Here is a tiny trained network, its code and every weight. The questions are about switching its units off for an input and a class, where a switched-off unit gives its printed mean instead of its output.

import numpy as np


def w(rows, s, z=0):
    codes = np.array(rows[::2]) - 128.0
    scale = np.full(codes.shape[1], s)
    scale[-1] = z or s
    return codes * scale


def norm(h):
    return h / np.sqrt((h * h).mean(-1, keepdims=True) + 1e-5)


def f(y):
    return y / 2 * (1 + np.tanh(0.7978845608 * (y + 0.044715 * y**3)))


def log_softmax(a):
    a = a - a.max(-1, keepdims=True)
    return a - np.log(np.exp(a).sum(-1, keepdims=True))


def net(x, mask):
    res = np.array(x, float).reshape(1, 8) / 4 @ E
    u = 0
    for l in range(3):
        y = f(norm(res) @ A[l][:, :-1].T + A[l][:, -1])
        res = res + np.where(mask[u : u + 13], y, B[l][:, -1]) @ B[l][:, :-1]
        u += 13
    return log_softmax(norm(res)[-1] @ U[:, :-1].T + U[:, -1])


A, B = {}, {}
E = w([
[136,142,190,122,146,125,186,129,129,169,128,127],'x0',
[155,101,103,113,89,179,170,155,186,116,76,119],'x1',
[147,166,94,95,151,126,174,107,69,94,78,188],'x2',
[93,107,154,116,117,125,101,107,114,166,74,123],'x3',
[141,145,140,150,100,141,142,146,75,109,122,75],'x4',
[117,160,162,186,8,38,152,83,165,97,116,177],'x5',
[128,129,129,128,126,128,128,129,128,127,128,130],'x6',
[12,149,126,196,151,167,155,202,129,98,123,159],'x7',
],0.014)
A[0] = w([
[129,121,176,138,117,130,113,134,179,162,166,99,81],'L0N0',
[131,152,210,139,156,140,217,112,151,197,147,97,14],'L0N1',
[157,96,103,149,98,186,151,138,202,139,73,99,2],'L0N2',
[89,128,131,132,110,140,102,137,163,135,180,68,104],'L0N3',
[83,109,145,140,135,138,88,89,119,177,39,80,51],'L0N4',
[82,105,162,109,99,123,101,111,115,146,67,117,83],'L0N5',
[49,128,99,164,142,117,148,155,144,128,130,103,49],'L0N6',
[109,123,164,156,150,102,81,105,77,147,206,146,10],'L0N7',
[109,135,31,149,82,153,8,111,127,89,125,103,27],'L0N8',
[172,130,94,158,143,133,188,132,163,77,249,108,35],'L0N9',
[134,126,131,158,57,145,149,151,35,110,140,21,35],'L0N10',
[106,103,99,111,161,115,106,103,215,172,156,192,37],'L0N11',
[203,125,113,132,125,92,91,107,145,165,127,83,14],'L0N12',
],0.014,0.0065)
B[0] = w([
[141,94,98,198,111,124,119,116,85,177,47,121,240],'L0N0',
[133,19,179,90,171,54,192,182,131,74,153,158,243],'L0N1',
[77,202,99,51,100,90,147,143,106,89,88,19,234],'L0N2',
[145,84,88,210,104,152,104,122,65,123,42,119,250],'L0N3',
[156,174,105,89,127,128,59,207,120,170,155,196,223],'L0N4',
[151,160,102,108,85,120,81,192,134,134,157,201,200],'L0N5',
[109,111,197,69,95,203,96,81,84,55,150,162,227],'L0N6',
[74,210,90,43,94,82,137,142,115,78,79,22,226],'L0N7',
[146,45,222,117,175,40,230,194,113,155,152,142,254],'L0N8',
[141,164,113,63,93,118,27,227,124,195,133,219,238],'L0N9',
[129,173,162,133,225,104,95,53,253,126,74,172,241],'L0N10',
[154,174,177,141,211,113,92,83,214,84,68,147,215],'L0N11',
[148,102,171,88,92,191,91,87,87,54,160,127,244],'L0N12',
],0.018,0.0047)
A[1] = w([
[151,168,57,121,168,122,200,92,60,117,106,207,117],'L1N0',
[107,42,121,117,155,57,193,158,143,159,162,133,14],'L1N1',
[202,174,92,190,162,118,138,184,164,25,223,107,59],'L1N2',
[5,153,111,206,148,168,169,173,164,166,157,140,42],'L1N3',
[57,167,92,155,168,48,88,95,97,159,229,59,62],'L1N4',
[126,98,98,110,228,215,102,163,121,193,191,37,40],'L1N5',
[143,147,97,141,170,79,152,151,161,153,115,104,79],'L1N6',
[124,162,99,134,103,131,91,179,159,211,172,160,50],'L1N7',
[108,151,100,216,34,86,170,83,182,162,209,140,18],'L1N8',
[99,104,110,112,175,163,117,123,123,175,147,95,42],'L1N9',
[130,136,125,160,215,138,111,113,215,141,125,122,38],'L1N10',
[127,123,84,110,75,170,194,170,234,153,119,74,1],'L1N11',
[188,116,114,110,119,133,147,79,145,169,192,100,46],'L1N12',
],0.015,0.0036)
B[1] = w([
[126,47,164,171,124,131,8,193,131,182,24,31,255],'L1N0',
[145,35,141,127,144,84,226,172,132,99,142,135,247],'L1N1',
[95,118,164,53,141,106,127,136,124,160,84,179,140],'L1N2',
[113,66,161,23,163,231,55,94,145,89,149,128,155],'L1N3',
[67,159,115,45,109,123,143,110,136,117,63,47,167],'L1N4',
[212,221,32,238,87,62,242,95,96,59,181,193,243],'L1N5',
[68,139,188,142,99,225,127,101,109,112,164,147,182],'L1N6',
[180,180,167,137,91,133,76,167,71,137,103,152,190],'L1N7',
[193,192,96,176,76,38,177,112,120,49,196,182,158],'L1N8',
[187,168,139,176,86,94,115,122,63,46,128,151,156],'L1N9',
[144,164,166,178,141,85,126,99,163,79,100,156,193],'L1N10',
[46,187,129,44,134,82,103,84,95,124,69,80,163],'L1N11',
[107,84,199,63,121,181,73,135,95,94,120,124,147],'L1N12',
],0.013,0.0054)
A[2] = w([
[61,176,97,85,121,115,153,140,134,147,122,35,46],'L2N0',
[50,153,141,178,136,167,164,162,129,133,135,145,77],'L2N1',
[16,122,143,145,110,244,141,91,98,99,172,185,56],'L2N2',
[120,158,150,161,189,141,89,75,228,126,109,144,4],'L2N3',
[130,36,94,77,171,88,95,101,146,142,173,144,73],'L2N4',
[36,118,147,180,144,152,145,181,146,103,188,118,14],'L2N5',
[136,62,147,67,106,215,94,42,100,116,171,144,106],'L2N6',
[61,104,145,177,5,82,129,83,193,135,176,144,54],'L2N7',
[136,172,122,205,39,91,167,96,148,107,163,158,71],'L2N8',
[67,117,147,151,179,49,78,61,41,173,197,95,49],'L2N9',
[144,165,100,110,91,136,78,188,148,208,178,172,65],'L2N10',
[208,111,133,101,83,146,135,18,107,209,186,79,35],'L2N11',
[127,63,93,255,111,156,89,140,125,217,94,42,29],'L2N12',
],0.015,0.0025)
B[2] = w([
[79,159,44,116,89,155,178,125,125,127,129,60,239],'L2N0',
[206,114,184,70,101,88,71,97,153,130,158,88,160],'L2N1',
[177,82,146,129,77,160,88,51,138,132,211,53,237],'L2N2',
[135,186,134,136,177,148,169,47,172,185,146,107,252],'L2N3',
[36,128,150,179,104,164,214,152,126,118,151,134,209],'L2N4',
[127,64,167,98,81,152,141,86,175,131,155,118,175],'L2N5',
[171,111,143,130,67,165,78,86,134,125,190,91,253],'L2N6',
[185,156,56,152,209,160,150,175,42,107,148,149,222],'L2N7',
[160,143,81,182,160,136,187,119,93,130,177,142,240],'L2N8',
[109,129,81,88,118,219,211,188,238,123,74,148,170],'L2N9',
[68,157,83,119,140,140,120,167,144,200,204,186,252],'L2N10',
[9,93,173,165,118,217,96,97,160,107,232,115,194],'L2N11',
[100,52,54,221,159,163,117,66,124,232,114,106,226],'L2N12',
],0.016,0.0047)
U = w([
[132,76,184,73,64,217,88,64,148,84,226,78,255],'0',
[47,202,51,30,94,118,188,160,134,92,70,21,134],'1',
[133,8,198,120,167,66,252,213,140,112,145,178,92],'2',
[141,194,96,92,120,130,36,224,127,221,182,243,60],'3',
[203,183,44,224,146,122,208,93,81,86,181,148,178],'4',
[141,188,181,144,225,128,125,31,242,143,78,131,84],'5',
[120,17,72,222,125,163,86,116,105,214,58,66,36],'6',
],0.011,0.0021)

Each question gives the input, the list of numbers given to net, and the class t.
The units are the neurons (one row each of A and B). Each row of codes is followed by its name. A weight is (code - 128) times the scale printed after its matrix; where a second scale follows, it is the last column's (A, B and U).
mask holds one flag per neuron, layer by layer. A switched-off neuron (its flag False) gives its mean, the last column of its row in B, instead of its output. The means were averaged over made-up inputs and are rounded, as every weight is.
A unit's drop is (log p(t) with every unit on - log p(t) with that unit switched off) / (log p(t) with every unit on - log p(t) with every unit switched off).
The circuit of an input: a set's keep is (log p(t) with only the set's units on - log p(t) with every unit switched off) / (log p(t) with every unit on - log p(t) with every unit switched off). Starting from the 12 units with the biggest drops (on a tie, the unit counted first), units are removed one at a time, each time the one whose removal leaves the highest keep (on an exact tie, the one counted first), for as long as the keep stays at least 0.8.
circuit, biggest first: the units of the circuit, biggest drop first
unit that matters most: the unit with the biggest drop
k most important neurons: the k neurons with the biggest drops, biggest first
top k neurons in layer l: the k neurons of layer l with the biggest drops, biggest first
input [-7,-7,7,-2,7,-2,1,5], class 1: 2 most important neurons => (L0N3 L0N1)
input [7,4,8,-7,-1,-4,-6,-3], class 6: unit that matters most => L1N0
input [0,8,-8,2,-6,-5,-8,6], class 1: 2 most important neurons => (L0N2 L1N0)
input [5,-5,-4,4,-6,1,-4,3], class 5: 3 most important neurons => (L0N11 L0N8 L0N2)
input [8,-8,-3,-6,-5,8,3,-4], class 1: 3 most important neurons => (L0N7 L1N4 L0N8)
input [3,7,4,5,1,7,-3,7], class 0: top 2 neurons in layer 1 => (L1N3 L1N5)
input [-5,5,7,8,-3,-8,-1,3], class 3: top 3 neurons in layer 0 => (L0N4 L0N3 L0N0)
input [3,-3,-5,-5,5,4,-8,3], class 3: 2 most important neurons => (L0N9 L0N11)
input [-3,-5,-7,1,-5,7,-3,-4], class 4: 2 most important neurons => (L1N0 L2N7)
input [-7,7,5,-1,-2,7,2,7], class 0: 4 most important neurons => (L1N3 L0N6 L0N1 L1N5)
input [6,7,-2,-2,3,7,-6,-2], class 1: 3 most important neurons => (L0N2 L1N11 L0N8)
input [5,-1,0,-4,2,4,-3,5], class 0: 4 most important neurons => (L0N6 L0N8 L2N2 L1N5)
input [-2,-8,-1,-6,-1,-8,-8,3], class 1: 2 most important neurons => (L0N7 L1N4)
input [5,4,-5,8,7,-5,8,1], class 3: circuit, biggest first => (L0N4)
input [1,2,-8,4,6,-4,-1,-5], class 6: 2 most important neurons => (L0N3 L0N0)
input [2,1,7,8,-7,1,4,7], class 3: 4 most important neurons => (L0N5 L0N4 L1N0 L0N12)
input [5,7,-5,2,-6,4,-5,7], class 0: top 3 neurons in layer 0 => (L0N6 L0N7 L0N10)
input [7,5,0,6,-5,-6,4,7], class 0: 2 most important neurons => (L0N8 L0N6)
input [5,-8,-1,3,8,8,-8,8], class 0: 2 most important neurons => (L0N6 L2N2)
input [-3,4,8,1,3,-8,4,2], class 4: circuit, biggest first => (L1N5)
input [-7,-6,6,4,4,-5,-8,4], class 2: 2 most important neurons => (L0N8 L0N2)
input [8,-7,-7,-3,-7,-8,6,-4], class 2: top 2 neurons in layer 0 => (L0N1 L0N4)
input [1,0,8,5,7,0,-7,-7], class 6: top 3 neurons in layer 0 => (L0N6 L0N11 L0N9)
input [5,5,-3,5,-6,-4,5,4], class 5: top 4 neurons in layer 0 => (L0N11 L0N8 L0N7 L0N9)
input [5,-3,3,-3,5,-3,-2,3], class 2: top 2 neurons in layer 0 => (L0N1 L0N11)
input [-6,-2,-6,-8,8,-4,-2,2], class 3: top 3 neurons in layer 0 => (L0N9 L0N11 L0N1)
input [3,-4,5,-7,1,1,0,-8], class 0: unit that matters most => L0N12
input [5,2,5,-6,-5,-2,-5,-4], class 3: top 2 neurons in layer 0 => (L0N9 L0N8)
input [-4,4,6,-8,3,-4,4,-7], class 3: top 2 neurons in layer 0 => (L0N9 L0N6)
